Here is a tiny trained network, its code and every weight. The questions are about switching its units off for an input and a target symbol, where a switched-off unit gives its printed mean instead of its output.

import numpy as np


def w(rows, s, z=0):
    codes = np.array(rows[::2]) - 128.0
    scale = np.full(codes.shape[1], s)
    scale[-1] = z or s
    return codes * scale


def norm(h):
    return h / np.sqrt((h * h).mean(-1, keepdims=True) + 1e-5)


def softmax(a):
    e = np.exp(a - a.max(-1, keepdims=True))
    return e / e.sum(-1, keepdims=True)


def log_softmax(a):
    a = a - a.max(-1, keepdims=True)
    return a - np.log(np.exp(a).sum(-1, keepdims=True))


def net(x, mask):
    ids = ['ΛΦαζημπ'.index(c) for c in x.split()]
    T = len(ids)
    res = E[ids] + P[:T]
    u = 0
    for l in range(3):
        r = norm(res)
        for j in range(2):
            rows = slice(2 * j, 2 * j + 2)
            q, k, v = (r @ M[l][rows].T for M in (Q, K, V))
            z = softmax(np.where(np.tri(T) > 0, q @ k.T / 2**0.5, -1e9)) @ v
            o = O[l][rows]
            res = res + np.where(mask[u + j], z, o[:, -1]) @ o[:, :-1]
        u += 2
    return log_softmax(norm(res)[-1] @ U[:, :-1].T + U[:, -1])


Q, K, V, O = {}, {}, {}, {}
E = w([
[24,216,4,147],'Λ',
[82,111,204,211],'Φ',
[175,112,151,147],'α',
[156,126,145,122],'ζ',
[134,81,111,173],'η',
[119,115,90,172],'μ',
[194,178,107,82],'π',
],0.017)
P = w([
[138,136,197,3],'0',
[150,119,147,104],'1',
[151,145,125,120],'2',
[138,159,133,118],'3',
[171,151,156,158],'4',
[184,156,168,187],'5',
[186,157,150,206],'6',
[185,164,142,212],'7',
[203,113,151,225],'8',
],0.0045)
Q[0] = w([
[53,132,121,178],'0.h0',
[1,6,54,66],'0.h0',
[65,92,34,192],'0.h1',
[253,164,178,161],'0.h1',
],0.0087)
K[0] = w([
[78,91,110,95],'0.h0',
[131,116,121,55],'0.h0',
[158,58,131,111],'0.h1',
[92,182,129,253],'0.h1',
],0.017)
V[0] = w([
[199,10,252,94],'0.h0',
[163,209,72,25],'0.h0',
[58,193,251,148],'0.h1',
[214,2,197,7],'0.h1',
],0.0054)
O[0] = w([
[65,130,54,116,190],'0.h0',
[67,196,178,149,2],'0.h0',
[176,122,2,84,153],'0.h1',
[117,79,176,96,69],'0.h1',
],0.0095,0.0033)
Q[1] = w([
[197,149,2,69],'1.h0',
[240,80,159,146],'1.h0',
[241,102,55,65],'1.h1',
[211,124,60,113],'1.h1',
],0.0093)
K[1] = w([
[116,125,101,183],'1.h0',
[240,50,135,186],'1.h0',
[52,176,74,140],'1.h1',
[2,170,50,52],'1.h1',
],0.0097)
V[1] = w([
[155,5,236,80],'1.h0',
[42,208,253,30],'1.h0',
[188,140,185,108],'1.h1',
[50,236,73,146],'1.h1',
],0.0046)
O[1] = w([
[93,34,129,103,131],'1.h0',
[211,102,2,53,4],'1.h0',
[154,64,150,41,99],'1.h1',
[88,169,160,175,149],'1.h1',
],0.0073,0.0028)
Q[2] = w([
[111,101,142,158],'2.h0',
[125,171,181,60],'2.h0',
[54,10,160,121],'2.h1',
[138,152,87,135],'2.h1',
],0.011)
K[2] = w([
[136,96,254,66],'2.h0',
[44,75,204,185],'2.h0',
[148,19,246,106],'2.h1',
[72,184,37,223],'2.h1',
],0.0069)
V[2] = w([
[64,73,162,62],'2.h0',
[141,27,165,194],'2.h0',
[255,124,77,136],'2.h1',
[73,107,72,178],'2.h1',
],0.0093)
O[2] = w([
[92,169,163,129,57],'2.h0',
[141,157,195,150,80],'2.h0',
[161,38,204,185,250],'2.h1',
[140,97,3,104,197],'2.h1',
],0.0071,0.0023)
U = w([
[90,115,143,147,1],'Λ',
[198,209,233,182,90],'Φ',
[228,62,87,157,77],'α',
[62,239,86,186,249],'ζ',
[61,110,167,106,175],'η',
[51,88,187,98,125],'μ',
[136,200,254,87,237],'π',
],0.0093,0.0033)

Each question gives the input, a string of symbols that net reads in full, and the target symbol t.
The units are the heads (2 rows each of Q, K, V and O). Each row of codes is followed by its name. A weight is (code - 128) times the scale printed after its matrix; where a second scale follows, it is the last column's (O and U).
mask holds one flag per head, layer by layer. A switched-off head (its flag False) gives its mean, the last column of its rows in O, instead of its output. The means were averaged over made-up inputs and are rounded, as every weight is.
A unit's drop is (log p(t) with every unit on - log p(t) with that unit switched off) / (log p(t) with every unit on - log p(t) with every unit switched off).
The circuit of an input: a set's keep is (log p(t) with only the set's units on - log p(t) with every unit switched off) / (log p(t) with every unit on - log p(t) with every unit switched off). Starting from all 6 units, units are removed one at a time, each time the one whose removal leaves the highest keep (on an exact tie, the one counted first), for as long as the keep stays at least 0.8.
circuit, biggest first: the units of the circuit, biggest drop first
heads that matter: for each layer, one digit per head in row order, 1 if its drop is at least 0.15 and else 0, layers parted by /
drop of u: that unit's drop, to one decimal
input Λ π π α π, target ζ: circuit, biggest first => 1.h1, 0.h0
input π π Φ, target α: circuit, biggest first => 1.h0, 0.h0
input η Λ μ, target μ: circuit, biggest first => 0.h1
input η π α α, target μ: circuit, biggest first => 0.h1, 0.h0
input Φ π μ η, target ζ: heads that matter => 00 / 10 / 01
input π π Λ π π, target ζ: circuit, biggest first => 0.h1, 1.h1
input Λ Φ Λ α η ζ π ζ, target ζ: heads that matter => 00 / 11 / 00
input μ Λ α Φ μ, target Φ: circuit, biggest first => 0.h0, 0.h1
input π π Λ Λ Φ, target α: heads that matter => 11 / 10 / 10
input π η π π α, target μ: circuit, biggest first => 0.h1, 0.h0, 1.h0
input Λ η π μ, target Φ: heads that matter => 10 / 00 / 00
input η Λ η, target μ: heads that matter => 01 / 10 / 00
input Λ ζ η ζ, target ζ: heads that matter => 00 / 01 / 00
input Φ π η Φ, target ζ: heads that matter => 00 / 10 / 01
input π α α π ζ, target η: heads that matter => 11 / 10 / 00
input Φ Φ Φ, target ζ: heads that matter => 01 / 10 / 01
input π π π, target π: drop of 0.h1 => 0.5
input ζ μ π π, target Φ: drop of 1.h0 => 0.1
input ζ Φ μ π, target Φ: drop of 0.h0 => 0.1
input α α π α ζ, target η: drop of 0.h1 => 0.9
